m =
[[125 120 135 131 127 112 119 146]
 [125 120 138 129 127 104 124 143]
 [125 120 144 129 127 111 124 143]
 [125 116 144 129 126 113 125 143]
 [125 120 143 121 127 118 123 144]
 [125 120 144 129 122 112 130 153]
 [125 119 143 129 127 112 120 137]
 [114 120 133 131 141 111 124 143]
 [125 117 144 132 126 112 132 143]
 [128 128 144 111 127 112 118 145]
 [138 109 146 129 121 109 124 131]
 [125 140 144 117 127 110 129 149]
 [125 123 139 116 130 107 123 138]]
Read off the top-right entry.
Answer: 146
The entry in the bottom-left corner: 125
The first entry of the smallest entry's row -> 125
The last entry of the largest entry's row: 153
The first entry in the row that holds the largest entry -> 125
Read off the second entry on the main diagonal.
Answer: 120
Read off the third entry in reading order.
Answer: 135
Read off the entry just right of the smallest entry.
Answer: 124
Read off the second entry from the end, reading row by row.
Answer: 123
The entry in the bottom-right corner -> 138
Read off the top-left entry.
Answer: 125
Read off the largest entry in the first column.
Answer: 138
The 4th-last entry, reading row by row is 130
The last entry in the row that holds the smallest entry: 143
The entry just left of the smallest entry: 127
Read off the 3rd entry on the main diagonal.
Answer: 144
Read off the bottom entry of the column that holds the smallest entry.
Answer: 107
The entry just right of 139 is 116
The smallest entry in the first row: 112
The 5th entry, reading row by row: 127
The fourth entry in reading order: 131
Read off the entry just right of 110.
Answer: 129
The entry directly above the largest entry: 144

Read these off the grid that follows. Counting starts at 1.
1) What is the entry in row 1 and column 1?
2) What is the entry directly below the largest entry?
3) What is the entry at row 3, column 2?
4) What is the entry in the bottom-right corner?
5) What is the entry in the bottom-left corner?
6) What is the entry at row 2, column 1?
7) What is the entry directly below the smallest entry?
8) What is the entry at row 2, column 3?
[[133 129 134 128 127 132 118 122 127 122 124 134 131 114 125]
 [134 130 135 124 125 129 129 125 115 131 131 123 133 133 122]
 [135 121 135 120 134 115 127 130 128 122 129 133 129 130 132]
 [124 135 123 123 136 126 134 133 128 129 124 135 134 131 125]
 [138 120 139 122 133 112 126 131 133 123 132 133 128 132 128]
 [123 132 122 123 131 113 131 122 126 130 131 134 127 134 130]
 [140 125 141 127 126 124 130 123 118 136 128 127 129 132 131]
 [126 122 125 129 126 116 129 117 128 131 137 133 126 141 130]
 [119 134 117 120 139 128 137 130 128 131 123 133 131 131 121]
 [131 145 131 149 139 123 137 114 123 115 116 125 120 122 123]
 [120 135 118 121 136 127 138 131 131 125 123 132 135 129 124]
 [132 132 133 122 102 130 109 131 148 120 111 124 148 136 132]
 [136 127 137 129 125 128 125 123 125 118 129 131 127 125 126]
 [133 133 133 135 126 125 131 125 122 121 121 136 129 130 133]]
1) 133
2) 121
3) 121
4) 133
5) 133
6) 134
7) 125
8) 135

[[145 112 135 126]
 [145 109 141 129]
 [146 108 133 122]
 [136 142 122 109]
 [122 113 109 138]
 [137 137 126 112]
 [130 148 122 106]
 [133 138 124 110]
 [149  98 132 122]
 [125 106 109 141]
 [113 134 137 139]
 [125 146 120 108]
 [118 144 139 137]]
Indices start at 1.
Which number is the bottom entry of the column that holds the smallest entry?
Answer: 144
Which number is the entry at row 1, column 3?
Answer: 135
Which number is the entry at row 3, column 1?
Answer: 146
The entry in row 1 and column 2 -> 112
Which number is the entry directly above 149?
Answer: 133
The entry directly above the smallest entry is 138
The entry in the bottom-right corner is 137
The entry just right of 136 -> 142
Which number is the entry just right of the largest entry?
Answer: 98
Which number is the top entry of the column that holds the largest entry?
Answer: 145
The entry at row 3, column 2: 108
Which number is the entry just left of 142?
Answer: 136
The entry in row 2 and column 3 -> 141
Which number is the entry directly below 110?
Answer: 122
Which number is the bottom-left entry?
Answer: 118
The entry in row 3 and column 3: 133
Which number is the top-right entry?
Answer: 126
Which number is the entry just left of the smallest entry?
Answer: 149
The entry at row 2, column 1 is 145
The entry just right of 124 is 110

a =
[[132 128 132 135 128 119 127 134 127 120 122 134]
 [139 137 132 137 138 138 144 141 118 120 136 133]
 [133 134 131 132 136 133 137 134 118 115 135 134]
 [134 135 137 135 132 122 135 138 124 126 140 133]
 [131 135 131 133 132 133 132 139 122 119 124 134]
 [132 134 133 131 132 127 130 131 128 130 130 132]
 [137 135 134 139 133 129 140 144 122 124 132 133]
 [134 135 133 133 132 129 132 137 123 121 129 135]
 [132 130 129 133 134 136 134 131 126 126 118 131]
 [131 134 133 133 129 124 129 139 125 122 128 134]
 [139 138 131 137 144 149 147 134 119 122 127 133]
 [137 139 134 134 137 136 139 137 125 130 134 132]
 [136 132 133 137 136 130 140 136 123 124 131 132]]
Indices start at 1.
The entry in the top-right corner: 134
The entry at row 2, column 1 -> 139
The bottom entry of the column that holds the smallest entry?
A: 124
The bottom-right entry is 132
The entry at row 1, column 3?
A: 132
The smallest entry -> 115
The maximum?
A: 149
The bottom entry of the column that holds the largest entry: 130
The entry at row 1, column 1: 132
The entry just right of the smallest entry -> 135
The entry at row 1, column 2?
A: 128
The entry in row 3 and column 1?
A: 133
The entry directly above the largest entry -> 124
The entry in row 2 and column 2 is 137
The entry just right of the largest entry?
A: 147
The bottom-left entry: 136
The entry just left of the smallest entry?
A: 118
The entry just left of the largest entry -> 144
The entry in row 3 and column 2 -> 134
The entry in row 3 and column 3?
A: 131
The entry directly below the largest entry is 136
